Below are the code and all the weights of a small trained network. Each question names an input and a target symbol and asks about switching units off, where a switched-off unit gives its printed mean instead of its output.

import numpy as np


def w(rows, s, z=0):
    codes = np.array(rows[::2]) - 128.0
    scale = np.full(codes.shape[1], s)
    scale[-1] = z or s
    return codes * scale


def norm(h):
    return h / np.sqrt((h * h).mean(-1, keepdims=True) + 1e-5)


def f(y):
    return np.maximum(y, 0)


def softmax(a):
    e = np.exp(a - a.max(-1, keepdims=True))
    return e / e.sum(-1, keepdims=True)


def log_softmax(a):
    a = a - a.max(-1, keepdims=True)
    return a - np.log(np.exp(a).sum(-1, keepdims=True))


def net(x, mask):
    ids = ['αβδεησ'.index(c) for c in x.split()]
    T = len(ids)
    res = E[ids] + P[:T]
    u = 0
    for l in range(2):
        q, k, v = (norm(res) @ M[l].T for M in (Q, K, V))
        z = softmax(np.where(np.tri(T) > 0, q @ k.T / 2**0.5, -1e9)) @ v
        res = res + np.where(mask[u], z, O[l][:, -1]) @ O[l][:, :-1]
        u += 1
        y = f(norm(res) @ A[l][:, :-1].T + A[l][:, -1])
        res = res + np.where(mask[u : u + 16], y, B[l][:, -1]) @ B[l][:, :-1]
        u += 16
    return log_softmax(norm(res)[-1] @ U[:, :-1].T + U[:, -1])


Q, K, V, O, A, B = {}, {}, {}, {}, {}, {}
E = w([
[58,118,244],'α',
[117,145,164],'β',
[104,115,172],'δ',
[251,145,13],'ε',
[92,98,186],'η',
[129,113,116],'σ',
],0.016)
P = w([
[168,138,191],'0',
[124,40,114],'1',
[153,77,138],'2',
[136,189,120],'3',
[94,101,137],'4',
[157,94,121],'5',
[245,170,92],'6',
[154,2,163],'7',
],0.0098)
Q[0] = w([
[251,155,180],'L0H0',
[209,74,63],'L0H0',
],0.013)
K[0] = w([
[237,123,237],'L0H0',
[186,2,87],'L0H0',
],0.0095)
V[0] = w([
[255,156,190],'L0H0',
[88,153,151],'L0H0',
],0.007)
O[0] = w([
[229,1,92,253],'L0H0',
[146,142,70,160],'L0H0',
],0.007,0.0035)
A[0] = w([
[51,150,126,37],'L0N0',
[47,170,63,113],'L0N1',
[83,184,160,166],'L0N2',
[60,231,168,131],'L0N3',
[126,68,77,103],'L0N4',
[153,128,150,110],'L0N5',
[174,104,169,100],'L0N6',
[199,165,73,242],'L0N7',
[166,127,106,159],'L0N8',
[33,140,165,122],'L0N9',
[150,90,149,113],'L0N10',
[101,164,86,5],'L0N11',
[21,88,5,55],'L0N12',
[96,115,14,102],'L0N13',
[76,85,110,110],'L0N14',
[81,101,105,134],'L0N15',
],0.012,0.0033)
B[0] = w([
[169,157,140,146],'L0N0',
[88,182,106,137],'L0N1',
[143,93,139,171],'L0N2',
[130,78,143,182],'L0N3',
[115,166,107,194],'L0N4',
[114,145,122,172],'L0N5',
[119,161,105,254],'L0N6',
[114,76,146,233],'L0N7',
[131,101,98,189],'L0N8',
[126,125,97,205],'L0N9',
[143,146,125,239],'L0N10',
[146,126,119,129],'L0N11',
[9,67,199,137],'L0N12',
[246,146,107,148],'L0N13',
[142,81,124,178],'L0N14',
[123,87,116,158],'L0N15',
],0.013,0.0051)
Q[1] = w([
[248,147,108],'L1H0',
[18,169,92],'L1H0',
],0.013)
K[1] = w([
[226,219,184],'L1H0',
[8,232,2],'L1H0',
],0.0084)
V[1] = w([
[3,196,106],'L1H0',
[127,61,36],'L1H0',
],0.006)
O[1] = w([
[101,74,196,2],'L1H0',
[2,25,38,139],'L1H0',
],0.01,0.0068)
A[1] = w([
[103,168,180,175],'L1N0',
[161,110,105,155],'L1N1',
[139,125,50,230],'L1N2',
[7,136,151,137],'L1N3',
[152,140,45,111],'L1N4',
[79,73,126,186],'L1N5',
[178,101,178,78],'L1N6',
[158,83,161,127],'L1N7',
[149,118,147,125],'L1N8',
[124,100,225,33],'L1N9',
[133,187,71,44],'L1N10',
[126,135,65,61],'L1N11',
[69,143,153,92],'L1N12',
[187,126,154,116],'L1N13',
[138,178,176,254],'L1N14',
[193,158,89,68],'L1N15',
],0.013,0.0031)
B[1] = w([
[109,78,48,136],'L1N0',
[63,128,145,199],'L1N1',
[84,166,132,254],'L1N2',
[185,194,168,154],'L1N3',
[97,144,188,223],'L1N4',
[213,179,101,204],'L1N5',
[143,134,193,151],'L1N6',
[133,156,74,164],'L1N7',
[117,151,127,141],'L1N8',
[2,165,154,141],'L1N9',
[82,229,122,160],'L1N10',
[160,130,232,173],'L1N11',
[124,201,151,133],'L1N12',
[127,110,163,170],'L1N13',
[116,47,66,154],'L1N14',
[67,112,120,206],'L1N15',
],0.0078,0.0087)
U = w([
[108,241,97,242],'α',
[204,152,152,70],'β',
[95,63,102,128],'δ',
[51,95,58,2],'ε',
[171,73,247,122],'η',
[55,22,183,93],'σ',
],0.013,0.0042)

Each question gives the input, a string of symbols that net reads in full, and the target symbol t.
The units are the heads (2 rows each of Q, K, V and O) and the neurons (one row each of A and B). Each row of codes is followed by its name. A weight is (code - 128) times the scale printed after its matrix; where a second scale follows, it is the last column's (O, A, B and U).
mask holds one flag per unit, layer by layer, with each layer's heads first. A switched-off unit (its flag False) gives its mean, the last column of its rows in O or B, instead of its output. The means were averaged over made-up inputs and are rounded, as every weight is.
A unit's drop is (log p(t) with every unit on - log p(t) with that unit switched off) / (log p(t) with every unit on - log p(t) with every unit switched off).
The circuit of an input: a set's keep is (log p(t) with only the set's units on - log p(t) with every unit switched off) / (log p(t) with every unit on - log p(t) with every unit switched off). Starting from the 12 units with the biggest drops (on a tie, the unit counted first), units are removed one at a time, each time the one whose removal leaves the highest keep (on an exact tie, the one counted first), for as long as the keep stays at least 0.8.
circuit, biggest first: the units of the circuit, biggest drop first
unit that matters most: the unit with the biggest drop
top k neurons: the k neurons with the biggest drops, biggest first
k most important neurons of layer l: the k neurons of layer l with the biggest drops, biggest first
input σ β β β β σ σ, target ε: unit that matters most => L0N7
input η δ η δ, target η: circuit, biggest first => L0N2, L0N3, L0H0, L1N15
input δ β ε η, target β: top 2 neurons => L0N3, L0N9
input σ β β β, target ε: top 3 neurons => L0N3, L0N7, L0N2
input η β β β ε, target β: circuit, biggest first => L0N13, L1H0, L0N6, L0N14
input δ σ β σ, target β: circuit, biggest first => L0N13, L0N7
input α β δ β, target η: circuit, biggest first => L0N3, L0N2
input β η α δ σ β β σ, target α: top 2 neurons => L0N7, L0N4
input σ ε β η η α, target α: top 4 neurons => L0N7, L1N5, L1N9, L1N11
input β β β β α, target η: top 3 neurons => L1N3, L1N2, L1N5
input β σ α α η, target δ: 2 most important neurons of layer 1 => L1N11, L1N4
input β β σ, target α: circuit, biggest first => L0H0, L0N7
input σ β α, target α: 2 most important neurons of layer 1 => L1N3, L1N5
input β β β β β σ β δ, target ε: 2 most important neurons of layer 1 => L1N3, L1N10
input σ η β β, target ε: 3 most important neurons of layer 0 => L0N3, L0N7, L0N2
input ε β η, target α: unit that matters most => L1N5
input δ η η ε β σ β β, target α: top 2 neurons => L0N7, L0N6
input δ β σ β, target β: top 4 neurons => L0N7, L0N3, L0N10, L0N13
input η β ε η σ σ η, target η: 2 most important neurons of layer 0 => L0N7, L0N13
input η σ η, target β: unit that matters most => L1N5
input β β η, target α: 2 most important neurons of layer 1 => L1N5, L1N15
input δ β δ σ σ α δ, target β: 2 most important neurons of layer 1 => L1N11, L1N7
input σ σ β β β δ η, target ε: circuit, biggest first => L1H0, L0H0
input ε β β β, target δ: top 3 neurons => L0N3, L0N7, L0N2
input η η η σ, target η: 3 most important neurons of layer 0 => L0N13, L0N7, L0N6
input α β η β σ δ η η, target δ: 2 most important neurons of layer 0 => L0N14, L0N15
